Below is a small trained network, with its code and all its weights. Each question gives an input and a class and asks what happens when units are switched off, that is, made to give their printed mean instead of their output.

import numpy as np


def w(rows, s, z=0):
    codes = np.array(rows[::2]) - 128.0
    scale = np.full(codes.shape[1], s)
    scale[-1] = z or s
    return codes * scale


def norm(h):
    return h / np.sqrt((h * h).mean(-1, keepdims=True) + 1e-5)


def f(y):
    return y / 2 * (1 + np.tanh(0.7978845608 * (y + 0.044715 * y**3)))


def log_softmax(a):
    a = a - a.max(-1, keepdims=True)
    return a - np.log(np.exp(a).sum(-1, keepdims=True))


def net(x, mask):
    res = np.array(x, float).reshape(1, 3) / 4 @ E
    u = 0
    for l in range(2):
        y = f(norm(res) @ A[l][:, :-1].T + A[l][:, -1])
        res = res + np.where(mask[u : u + 11], y, B[l][:, -1]) @ B[l][:, :-1]
        u += 11
    return log_softmax(norm(res)[-1] @ U[:, :-1].T + U[:, -1])


A, B = {}, {}
E = w([
[87,52,97,192,42,157,129,205,76,152],'x0',
[91,94,109,227,203,76,90,105,157,95],'x1',
[221,98,20,98,188,2,204,95,119,140],'x2',
],0.0073)
A[0] = w([
[38,125,72,191,116,109,85,206,2,87,121],'0.n1',
[164,67,15,43,145,138,123,100,107,173,163],'0.n2',
[51,157,183,182,152,160,128,202,100,43,204],'0.n3',
[127,187,152,174,185,43,166,50,65,78,136],'0.n4',
[99,59,105,51,130,174,165,139,47,252,102],'0.n5',
[92,87,146,135,185,56,91,186,117,86,3],'0.n6',
[156,154,187,74,169,210,147,121,25,211,105],'0.n7',
[126,64,77,158,103,155,110,175,27,145,95],'0.n8',
[111,83,61,172,191,114,73,143,235,103,77],'0.n9',
[106,133,61,79,179,86,128,5,143,198,152],'0.n10',
[119,186,128,179,200,130,60,91,100,108,40],'0.n11',
],0.0055,0.0033)
B[0] = w([
[198,181,62,143,59,72,158,161,195,101,237],'0.n1',
[102,95,138,142,131,214,104,123,97,100,247],'0.n2',
[148,135,172,113,185,98,69,2,116,197,253],'0.n3',
[122,148,62,161,136,198,151,145,117,133,213],'0.n4',
[195,120,120,144,145,128,179,117,163,90,210],'0.n5',
[161,101,166,91,195,158,156,148,128,147,127],'0.n6',
[36,110,128,132,231,103,196,19,72,114,197],'0.n7',
[116,186,114,214,119,75,158,183,169,130,218],'0.n8',
[163,70,193,101,119,186,157,197,129,91,184],'0.n9',
[114,81,181,144,28,148,51,110,159,163,240],'0.n10',
[117,105,99,135,156,155,184,143,81,149,149],'0.n11',
],0.0063,0.0042)
A[1] = w([
[130,212,161,109,207,164,159,108,174,84,83],'1.n1',
[142,78,1,117,149,76,108,129,92,182,72],'1.n2',
[158,152,135,42,165,155,78,119,213,44,21],'1.n3',
[98,164,101,33,110,143,190,142,88,178,76],'1.n4',
[168,163,121,109,158,77,114,36,122,90,149],'1.n5',
[139,185,135,40,87,171,186,172,85,111,2],'1.n6',
[73,84,144,170,221,92,55,178,162,43,56],'1.n7',
[117,169,90,56,175,160,95,112,225,75,19],'1.n8',
[172,71,10,42,95,29,119,124,155,138,55],'1.n9',
[84,126,104,127,76,180,215,63,189,101,228],'1.n10',
[151,122,160,207,194,56,134,162,190,129,128],'1.n11',
],0.0078,0.003)
B[1] = w([
[180,91,82,147,90,103,108,166,157,141,210],'1.n1',
[85,231,205,125,92,135,73,84,109,170,210],'1.n2',
[103,221,104,205,41,27,189,138,82,173,177],'1.n3',
[60,107,198,134,211,115,136,104,49,130,182],'1.n4',
[158,72,91,139,95,203,140,184,154,89,212],'1.n5',
[75,101,134,137,144,5,254,126,80,98,172],'1.n6',
[74,122,158,34,116,32,211,119,57,128,185],'1.n7',
[88,178,114,190,59,96,142,221,114,146,169],'1.n8',
[69,143,197,121,146,160,52,115,169,148,235],'1.n9',
[178,75,103,108,187,101,112,127,157,99,253],'1.n10',
[148,112,121,61,161,180,186,104,83,112,214],'1.n11',
],0.0087,0.0053)
U = w([
[86,61,190,60,200,56,229,58,46,79,131],'0',
[78,190,194,89,120,172,9,38,169,174,204],'1',
[155,189,59,190,45,57,168,173,161,137,161],'2',
[211,66,79,104,166,175,101,80,182,71,169],'3',
[92,193,19,56,196,143,53,166,62,106,2],'4',
[76,195,44,41,215,139,57,191,94,87,2],'5',
],0.012,0.0065)

Each question gives the input, the list of numbers given to net, and the class t.
The units are the neurons (one row each of A and B). Each row of codes is followed by its name. A weight is (code - 128) times the scale printed after its matrix; where a second scale follows, it is the last column's (A, B and U).
mask holds one flag per neuron, layer by layer. A switched-off neuron (its flag False) gives its mean, the last column of its row in B, instead of its output. The means were averaged over made-up inputs and are rounded, as every weight is.
A unit's drop is (log p(t) with every unit on - log p(t) with that unit switched off) / (log p(t) with every unit on - log p(t) with every unit switched off).
The circuit of an input: a set's keep is (log p(t) with only the set's units on - log p(t) with every unit switched off) / (log p(t) with every unit on - log p(t) with every unit switched off). Starting from the 12 units with the biggest drops (on a tie, the unit counted first), units are removed one at a time, each time the one whose removal leaves the highest keep (on an exact tie, the one counted first), for as long as the keep stays at least 0.8.
units of the circuit, in order: the units of the circuit, biggest drop first
most important unit: the unit with the biggest drop
k most important neurons: the k neurons with the biggest drops, biggest first
top k neurons in layer l: the k neurons of layer l with the biggest drops, biggest first
drop when u is switched off: that unit's drop, to one decimal
input [5,3,-4], class 2: 4 most important neurons	[0.n1, 1.n9, 1.n2, 0.n8]
input [-4,-4,-2], class 0: top 3 neurons in layer 0	[0.n7, 0.n1, 0.n3]
input [2,3,5], class 1: most important unit	1.n2
input [-1,-2,3], class 3: top 2 neurons in layer 0	[0.n2, 0.n10]
input [-6,5,-5], class 2: 2 most important neurons	[0.n7, 1.n3]
input [6,-4,-5], class 2: 4 most important neurons	[0.n1, 1.n9, 1.n2, 0.n10]
input [3,3,3], class 3: 2 most important neurons	[0.n9, 0.n1]
input [-8,0,8], class 1: units of the circuit, in order	[1.n9, 0.n10]
input [3,-2,-3], class 3: 4 most important neurons	[0.n1, 1.n2, 1.n3, 1.n9]
input [7,7,-2], class 0: 2 most important neurons	[1.n11, 1.n7]
input [-2,-1,3], class 3: top 2 neurons in layer 0	[0.n10, 0.n2]
input [-4,4,5], class 1: 2 most important neurons	[0.n10, 1.n2]
input [3,-3,4], class 1: top 3 neurons in layer 1	[1.n2, 1.n9, 1.n5]
input [-6,7,-5], class 0: units of the circuit, in order	[1.n7]
input [2,4,-4], class 0: 3 most important neurons	[0.n10, 1.n11, 1.n7]
input [-8,7,5], class 2: top 4 neurons in layer 0	[0.n4, 0.n7, 0.n8, 0.n3]
input [2,2,1], class 3: 2 most important neurons	[0.n1, 1.n11]
input [6,-6,2], class 0: top 2 neurons in layer 0	[0.n10, 0.n7]
input [-3,-3,0], class 3: 2 most important neurons	[0.n7, 1.n5]
input [2,1,2], class 3: most important unit	1.n3
input [-8,-8,-8], class 0: 3 most important neurons	[1.n6, 0.n10, 0.n7]
input [2,1,0], class 3: top 3 neurons in layer 0	[0.n1, 0.n8, 0.n3]
input [-7,-4,7], class 1: 2 most important neurons	[1.n9, 0.n10]
input [-6,8,-6], class 0: drop when 1.n7 is switched off	1.2
input [2,3,-2], class 3: drop when 0.n2 is switched off	0.1
input [6,-7,6], class 0: drop when 0.n3 is switched off	0.4
input [6,8,0], class 0: most important unit	1.n11
input [7,-8,-6], class 0: drop when 1.n6 is switched off	0.2
